Here is a tiny trained network, its code and every weight. The questions are about switching its units off for an input and a class, where a switched-off unit gives its printed mean instead of its output.

import numpy as np


def w(rows, s, z=0):
    codes = np.array(rows[::2]) - 128.0
    scale = np.full(codes.shape[1], s)
    scale[-1] = z or s
    return codes * scale


def f(y):
    return np.maximum(y, 0)


def log_softmax(a):
    a = a - a.max(-1, keepdims=True)
    return a - np.log(np.exp(a).sum(-1, keepdims=True))


def net(x, mask):
    res = np.array(x, float).reshape(1, 7) / 4 @ E
    y = f(res @ A[0][:, :-1].T + A[0][:, -1])
    res = res + np.where(mask, y, B[0][:, -1]) @ B[0][:, :-1]
    return log_softmax(res[-1] @ U[:, :-1].T + U[:, -1])


A, B = {}, {}
E = w([
[54,146,70,4,162],'x0',
[49,106,220,181,163],'x1',
[107,87,184,119,214],'x2',
[91,224,172,104,229],'x3',
[111,254,140,119,92],'x4',
[96,75,130,134,118],'x5',
[217,78,206,16,119],'x6',
],0.0058)
A[0] = w([
[211,189,87,152,57,46],'n1',
[142,87,119,68,131,120],'n2',
[147,90,113,147,104,119],'n3',
[163,113,129,120,113,99],'n4',
[178,93,137,134,78,65],'n5',
[116,122,169,161,124,89],'n6',
[80,157,58,157,131,48],'n7',
[103,149,108,7,52,35],'n8',
[80,165,86,145,138,42],'n9',
[114,142,188,159,128,62],'n10',
[143,147,116,96,66,143],'n11',
[171,167,102,156,92,89],'n12',
[134,128,131,96,177,100],'n13',
[125,169,137,134,166,51],'n14',
[62,109,71,191,91,123],'n15',
[82,102,241,206,107,51],'n16',
[132,92,126,85,109,162],'n17',
[154,83,151,113,185,112],'n18',
[163,54,110,170,81,102],'n19',
[164,116,127,118,137,65],'n20',
[152,48,127,151,113,111],'n21',
[133,171,97,148,135,160],'n22',
[117,151,86,146,151,88],'n23',
[138,102,128,131,113,111],'n24',
[160,63,107,165,84,98],'n25',
[136,149,206,125,192,149],'n26',
[151,107,164,120,122,38],'n27',
[151,97,122,132,100,90],'n28',
[122,107,213,118,103,12],'n29',
[117,67,120,125,177,14],'n30',
[158,134,134,95,198,89],'n31',
[166,202,95,183,78,71],'n32',
[144,128,122,126,134,75],'n33',
[114,110,127,118,115,1],'n34',
[78,116,66,187,121,149],'n35',
],0.014,0.0062)
B[0] = w([
[182,180,130,201,179,254],'n1',
[108,113,111,48,150,226],'n2',
[153,101,160,112,128,192],'n3',
[142,107,104,132,144,171],'n4',
[189,98,109,145,125,204],'n5',
[89,109,146,149,146,167],'n6',
[123,169,170,82,85,187],'n7',
[43,142,109,64,255,248],'n8',
[119,142,160,92,67,170],'n9',
[75,117,146,165,144,169],'n10',
[138,136,103,152,202,224],'n11',
[171,165,145,167,135,202],'n12',
[119,151,85,119,110,181],'n13',
[118,158,122,133,76,158],'n14',
[132,140,209,64,78,229],'n15',
[31,64,178,196,159,244],'n16',
[118,93,97,90,160,224],'n17',
[169,115,79,129,37,215],'n18',
[183,71,171,116,131,248],'n19',
[165,124,99,136,122,149],'n20',
[140,57,143,112,115,231],'n21',
[136,184,126,119,108,200],'n22',
[118,148,140,107,100,161],'n23',
[140,111,128,125,127,162],'n24',
[175,80,165,119,139,233],'n25',
[63,137,73,207,84,254],'n26',
[156,112,88,154,133,152],'n27',
[151,106,142,121,141,175],'n28',
[104,72,80,186,183,170],'n29',
[140,97,76,94,52,167],'n30',
[165,154,81,105,66,193],'n31',
[165,188,201,180,152,235],'n32',
[125,125,124,146,137,130],'n33',
[116,96,119,95,102,128],'n34',
[111,141,216,69,91,228],'n35',
],0.031,0.0064)
U = w([
[192,204,151,232,157,250],'0',
[76,188,62,193,63,240],'1',
[107,179,177,125,69,58],'2',
[186,53,189,157,108,87],'3',
[61,87,128,255,82,150],'4',
[111,73,35,145,58,93],'5',
[221,29,123,157,148,48],'6',
[118,156,57,109,188,87],'7',
],0.006,0.0021)

Each question gives the input, the list of numbers given to net, and the class t.
The units are the neurons (one row each of A and B). Each row of codes is followed by its name. A weight is (code - 128) times the scale printed after its matrix; where a second scale follows, it is the last column's (A, B and U).
mask holds one flag per neuron, in row order. A switched-off neuron (its flag False) gives its mean, the last column of its row in B, instead of its output. The means were averaged over made-up inputs and are rounded, as every weight is.
A unit's drop is (log p(t) with every unit on - log p(t) with that unit switched off) / (log p(t) with every unit on - log p(t) with every unit switched off).
The circuit of an input: a set's keep is (log p(t) with only the set's units on - log p(t) with every unit switched off) / (log p(t) with every unit on - log p(t) with every unit switched off). Starting from the 12 units with the biggest drops (on a tie, the unit counted first), units are removed one at a time, each time the one whose removal leaves the highest keep (on an exact tie, the one counted first), for as long as the keep stays at least 0.8.
circuit, biggest first: the units of the circuit, biggest drop first
top k neurons: the k neurons with the biggest drops, biggest first
drop when u is switched off: that unit's drop, to one decimal
input [8,2,2,6,7,-3,6], class 1: circuit, biggest first	[n26]
input [3,7,4,-2,4,5,-5], class 2: circuit, biggest first	[n15 n35]
input [-4,2,-3,2,1,-6,8], class 1: circuit, biggest first	[n26 n19]
input [-1,7,-7,3,-7,8,-6], class 2: top 4 neurons	[n35 n15 n7 n5]
input [5,8,6,-1,7,-7,8], class 1: circuit, biggest first	[n26 n31]
input [-3,-1,-5,-4,5,5,2], class 0: top 2 neurons	[n1 n32]
input [4,7,7,-7,-8,-4,2], class 5: circuit, biggest first	[n30 n18]
input [4,-3,8,-6,-5,-5,8], class 5: top 2 neurons	[n18 n30]
input [-7,-4,8,-3,7,-5,-8], class 0: top 3 neurons	[n32 n1 n12]
input [-5,0,-7,3,3,-1,-5], class 0: top 2 neurons	[n1 n32]
input [-5,-3,1,-2,-1,6,-8], class 2: top 3 neurons	[n35 n15 n7]
input [8,-8,1,3,2,-2,-5], class 2: top 2 neurons	[n7 n9]
input [-8,1,-5,4,-1,2,4], class 4: drop when n16 is switched off	0.2
input [8,-8,0,7,-7,3,-1], class 7: circuit, biggest first	[n8]
input [1,3,-6,5,0,-8,1], class 1: top 3 neurons	[n1 n19 n25]
input [7,-6,4,4,7,-4,-2], class 7: drop when n8 is switched off	3.2
input [-5,8,6,-7,0,-1,3], class 4: drop when n16 is switched off	1.6
